Below are the code and all the weights of a small trained network. Each question names an input and a class and asks about switching units off, where a switched-off unit gives its printed mean instead of its output.

import numpy as np


def w(rows, s, z=0):
    codes = np.array(rows[::2]) - 128.0
    scale = np.full(codes.shape[1], s)
    scale[-1] = z or s
    return codes * scale


def f(y):
    return y / 2 * (1 + np.tanh(0.7978845608 * (y + 0.044715 * y**3)))


def log_softmax(a):
    a = a - a.max(-1, keepdims=True)
    return a - np.log(np.exp(a).sum(-1, keepdims=True))


def net(x, mask):
    res = np.array(x, float).reshape(1, 4) / 4 @ E
    y = f(res @ A[0][:, :-1].T + A[0][:, -1])
    res = res + np.where(mask, y, B[0][:, -1]) @ B[0][:, :-1]
    return log_softmax(res[-1] @ U[:, :-1].T + U[:, -1])


A, B = {}, {}
E = w([
[131,158,171,51,129],'x0',
[164,131,135,136,4],'x1',
[119,148,193,212,147],'x2',
[118,150,121,140,124],'x3',
],0.015)
A[0] = w([
[79,125,142,94,35,1],'N1',
[104,140,96,108,142,134],'N2',
[104,126,141,59,159,133],'N3',
[130,125,149,111,43,57],'N4',
[172,124,154,194,75,110],'N5',
[122,175,126,117,148,124],'N6',
[89,143,145,178,162,148],'N7',
[133,114,73,101,172,103],'N8',
[32,174,119,68,128,145],'N9',
[87,130,120,82,170,139],'N10',
[204,158,142,157,128,110],'N11',
[126,121,119,123,174,87],'N12',
[105,151,247,160,153,43],'N13',
[107,148,108,127,121,119],'N14',
[148,74,5,195,151,146],'N15',
[155,125,171,163,102,82],'N16',
[69,73,123,158,216,71],'N17',
[104,144,103,106,133,127],'N18',
[96,85,58,157,135,84],'N19',
[142,113,150,176,84,115],'N20',
[166,121,129,187,128,95],'N21',
[169,156,129,117,62,70],'N22',
[132,119,140,191,93,98],'N23',
[112,109,138,127,119,119],'N24',
[149,139,123,114,86,136],'N25',
[143,112,153,124,134,109],'N26',
[108,152,124,89,149,132],'N27',
[138,120,119,121,101,119],'N28',
[51,97,124,159,167,60],'N29',
[199,147,138,107,38,171],'N30',
[154,90,39,113,101,29],'N31',
[132,87,116,194,60,101],'N32',
[196,129,32,107,118,219],'N33',
[169,147,204,159,160,195],'N34',
[108,129,187,151,161,102],'N35',
[129,139,123,154,171,188],'N36',
[78,136,245,119,119,112],'N37',
[138,134,150,140,113,87],'N38',
[218,141,107,83,184,128],'N39',
],0.014,0.0096)
B[0] = w([
[57,70,76,39,183,166],'N1',
[126,110,170,156,93,154],'N2',
[130,84,159,145,103,192],'N3',
[112,141,3,107,199,189],'N4',
[114,94,191,182,76,212],'N5',
[125,96,157,115,130,147],'N6',
[108,144,152,102,131,212],'N7',
[122,84,153,143,121,178],'N8',
[112,88,155,142,102,183],'N9',
[127,50,154,158,123,199],'N10',
[94,147,161,146,102,152],'N11',
[153,123,152,136,124,165],'N12',
[105,135,22,69,238,213],'N13',
[139,127,135,151,132,127],'N14',
[158,169,14,70,210,235],'N15',
[142,117,152,177,85,165],'N16',
[189,186,86,141,163,244],'N17',
[150,104,162,143,99,144],'N18',
[97,136,40,117,192,168],'N19',
[115,87,193,191,91,187],'N20',
[133,125,174,172,96,164],'N21',
[128,149,33,75,193,185],'N22',
[125,120,164,149,85,182],'N23',
[135,124,131,126,136,126],'N24',
[125,157,114,133,122,173],'N25',
[113,146,108,129,126,128],'N26',
[98,91,182,155,72,164],'N27',
[140,140,140,130,167,145],'N28',
[154,184,124,147,126,184],'N29',
[144,194,118,181,159,255],'N30',
[190,225,160,204,92,164],'N31',
[141,97,180,178,120,206],'N32',
[106,113,69,76,187,223],'N33',
[171,170,129,174,120,238],'N34',
[144,120,94,84,183,187],'N35',
[73,112,135,89,144,206],'N36',
[99,178,51,98,210,205],'N37',
[114,146,149,138,113,135],'N38',
[110,108,154,148,109,175],'N39',
],0.0081,0.013)
U = w([
[107,74,104,71,167,254],'0',
[254,191,126,154,128,115],'1',
[158,21,220,161,33,142],'2',
],0.014,0.00049)

Each question gives the input, the list of numbers given to net, and the class t.
The units are the neurons (one row each of A and B). Each row of codes is followed by its name. A weight is (code - 128) times the scale printed after its matrix; where a second scale follows, it is the last column's (A, B and U).
mask holds one flag per neuron, in row order. A switched-off neuron (its flag False) gives its mean, the last column of its row in B, instead of its output. The means were averaged over made-up inputs and are rounded, as every weight is.
A unit's drop is (log p(t) with every unit on - log p(t) with that unit switched off) / (log p(t) with every unit on - log p(t) with every unit switched off).
The circuit of an input: a set's keep is (log p(t) with only the set's units on - log p(t) with every unit switched off) / (log p(t) with every unit on - log p(t) with every unit switched off). Starting from the 12 units with the biggest drops (on a tie, the unit counted first), units are removed one at a time, each time the one whose removal leaves the highest keep (on an exact tie, the one counted first), for as long as the keep stays at least 0.8.
circuit, biggest first: the units of the circuit, biggest drop first
k most important neurons: the k neurons with the biggest drops, biggest first
drop when u is switched off: that unit's drop, to one decimal
input [2,3,-2,4], class 0: circuit, biggest first -> [N34]
input [-7,1,-7,0], class 1: 2 most important neurons -> [N31, N1]
input [2,8,0,4], class 0: 2 most important neurons -> [N1, N4]
input [1,6,-4,7], class 0: 3 most important neurons -> [N1, N33, N34]
input [5,0,4,-6], class 0: 2 most important neurons -> [N17, N13]
input [4,0,5,-4], class 0: 2 most important neurons -> [N13, N17]
input [0,-6,5,-7], class 1: 2 most important neurons -> [N17, N34]
input [-3,-8,7,1], class 1: 3 most important neurons -> [N17, N29, N34]
input [0,2,5,-7], class 2: 2 most important neurons -> [N15, N17]
input [2,-1,0,-5], class 2: 2 most important neurons -> [N15, N13]
input [-1,3,-7,-8], class 1: 2 most important neurons -> [N31, N30]
input [8,4,0,0], class 0: 2 most important neurons -> [N1, N17]
input [5,-3,8,-3], class 0: drop when N13 is switched off -> 1.2
input [-2,2,-5,-4], class 1: circuit, biggest first -> [N31]
input [-2,1,1,5], class 2: drop when N13 is switched off -> 0.2
input [-3,3,7,-8], class 2: drop when N27 is switched off -> 0.0
input [3,7,0,-5], class 0: drop when N22 is switched off -> 0.4
